Here is a tiny trained network, its code and every weight. The questions are about switching its units off for an input and a class, where a switched-off unit gives its printed mean instead of its output.

import numpy as np


def w(rows, s, z=0):
    codes = np.array(rows[::2]) - 128.0
    scale = np.full(codes.shape[1], s)
    scale[-1] = z or s
    return codes * scale


def norm(h):
    return h / np.sqrt((h * h).mean(-1, keepdims=True) + 1e-5)


def f(y):
    return y / 2 * (1 + np.tanh(0.7978845608 * (y + 0.044715 * y**3)))


def log_softmax(a):
    a = a - a.max(-1, keepdims=True)
    return a - np.log(np.exp(a).sum(-1, keepdims=True))


def net(x, mask):
    res = np.array(x, float).reshape(1, 4) / 4 @ E
    u = 0
    for l in range(3):
        y = f(norm(res) @ A[l][:, :-1].T + A[l][:, -1])
        res = res + np.where(mask[u : u + 3], y, B[l][:, -1]) @ B[l][:, :-1]
        u += 3
    return log_softmax(norm(res)[-1] @ U[:, :-1].T + U[:, -1])


A, B = {}, {}
E = w([
[103,141,81,101,78],'x0',
[88,239,68,128,254],'x1',
[130,129,126,122,125],'x2',
[204,119,80,67,159],'x3',
],0.0065)
A[0] = w([
[176,136,205,89,80,2],'L0N0',
[124,159,46,134,219,234],'L0N1',
[161,3,155,157,172,217],'L0N2',
],0.005,0.0024)
B[0] = w([
[137,1,93,220,140,124],'L0N0',
[178,60,168,217,60,253],'L0N1',
[180,125,123,179,86,205],'L0N2',
],0.0092,0.0035)
A[1] = w([
[248,134,105,47,155,127],'L1N0',
[123,177,103,97,77,104],'L1N1',
[173,157,113,112,63,253],'L1N2',
],0.012,0.0029)
B[1] = w([
[33,80,210,204,141,243],'L1N0',
[224,79,255,129,161,145],'L1N1',
[126,252,108,98,136,254],'L1N2',
],0.0079,0.005)
A[2] = w([
[249,178,167,215,175,254],'L2N0',
[88,159,104,151,215,108],'L2N1',
[118,136,2,174,214,232],'L2N2',
],0.0076,0.0014)
B[2] = w([
[152,216,108,64,118,254],'L2N0',
[89,55,182,163,16,166],'L2N1',
[254,37,66,96,66,159],'L2N2',
],0.0098,0.0069)
U = w([
[1,37,219,215,147,202],'0',
[228,19,44,148,41,214],'1',
[120,231,145,156,97,172],'2',
[157,212,190,78,179,209],'3',
[87,227,64,85,192,10],'4',
[62,96,51,48,253,2],'5',
],0.0093,0.0065)

Each question gives the input, the list of numbers given to net, and the class t.
The units are the neurons (one row each of A and B). Each row of codes is followed by its name. A weight is (code - 128) times the scale printed after its matrix; where a second scale follows, it is the last column's (A, B and U).
mask holds one flag per neuron, layer by layer. A switched-off neuron (its flag False) gives its mean, the last column of its row in B, instead of its output. The means were averaged over made-up inputs and are rounded, as every weight is.
A unit's drop is (log p(t) with every unit on - log p(t) with that unit switched off) / (log p(t) with every unit on - log p(t) with every unit switched off).
The circuit of an input: a set's keep is (log p(t) with only the set's units on - log p(t) with every unit switched off) / (log p(t) with every unit on - log p(t) with every unit switched off). Starting from all 9 units, units are removed one at a time, each time the one whose removal leaves the highest keep (on an exact tie, the one counted first), for as long as the keep stays at least 0.8.
units of the circuit, in order: the units of the circuit, biggest drop first
k most important neurons: the k neurons with the biggest drops, biggest first
k most important neurons of layer l: the k neurons of layer l with the biggest drops, biggest first
input [0,8,-2,8], class 0: most important neuron of layer 2 -> [L2N1]
input [5,-6,-8,4], class 2: 2 most important neurons -> [L1N2, L2N2]
input [5,-2,-6,7], class 0: 2 most important neurons -> [L1N0, L2N0]
input [6,6,1,-5], class 1: units of the circuit, in order -> [L1N0, L2N2]
input [-6,-5,6,0], class 2: units of the circuit, in order -> [L0N2, L2N2, L0N1, L1N2]
input [4,6,7,-7], class 0: units of the circuit, in order -> [L2N0, L1N2]
input [-1,7,-2,-4], class 1: units of the circuit, in order -> [L2N2, L1N0]
input [-1,8,8,-6], class 1: units of the circuit, in order -> [L2N2, L1N0, L1N2]
input [-7,-5,0,-3], class 3: units of the circuit, in order -> [L0N1, L2N1]
input [-6,6,6,-2], class 1: units of the circuit, in order -> [L2N2, L1N0]
input [-5,7,-7,-1], class 1: units of the circuit, in order -> [L2N2, L2N1]
input [6,7,5,-6], class 1: units of the circuit, in order -> [L1N0, L2N2]
input [5,2,0,-2], class 3: units of the circuit, in order -> [L1N1, L0N0]
input [8,-7,8,2], class 2: units of the circuit, in order -> [L1N2]
input [2,1,3,4], class 0: 3 most important neurons -> [L1N0, L0N2, L2N0]
input [0,-2,-1,0], class 4: units of the circuit, in order -> [L2N1, L0N1]
input [-6,-5,7,5], class 2: 2 most important neurons -> [L0N2, L1N2]
input [6,-7,-8,2], class 2: 2 most important neurons of layer 2 -> [L2N2, L2N1]
input [5,-6,4,6], class 0: units of the circuit, in order -> [L1N0, L0N1]
input [8,5,5,-1], class 3: 2 most important neurons -> [L1N1, L0N0]
input [-4,6,-5,2], class 1: units of the circuit, in order -> [L2N2]
input [8,1,5,5], class 3: 2 most important neurons -> [L1N1, L1N2]
input [5,5,-6,-8], class 0: 2 most important neurons -> [L2N0, L1N2]
input [8,-5,-5,0], class 3: 2 most important neurons -> [L1N2, L0N1]
input [6,-6,-8,0], class 2: 3 most important neurons -> [L1N2, L2N2, L0N1]
input [6,0,3,-3], class 3: 2 most important neurons -> [L1N1, L0N1]
input [5,-4,4,-3], class 3: 2 most important neurons -> [L0N1, L1N2]
input [0,4,6,-7], class 0: units of the circuit, in order -> [L1N2]
input [7,3,5,8], class 0: 2 most important neurons -> [L1N0, L0N2]
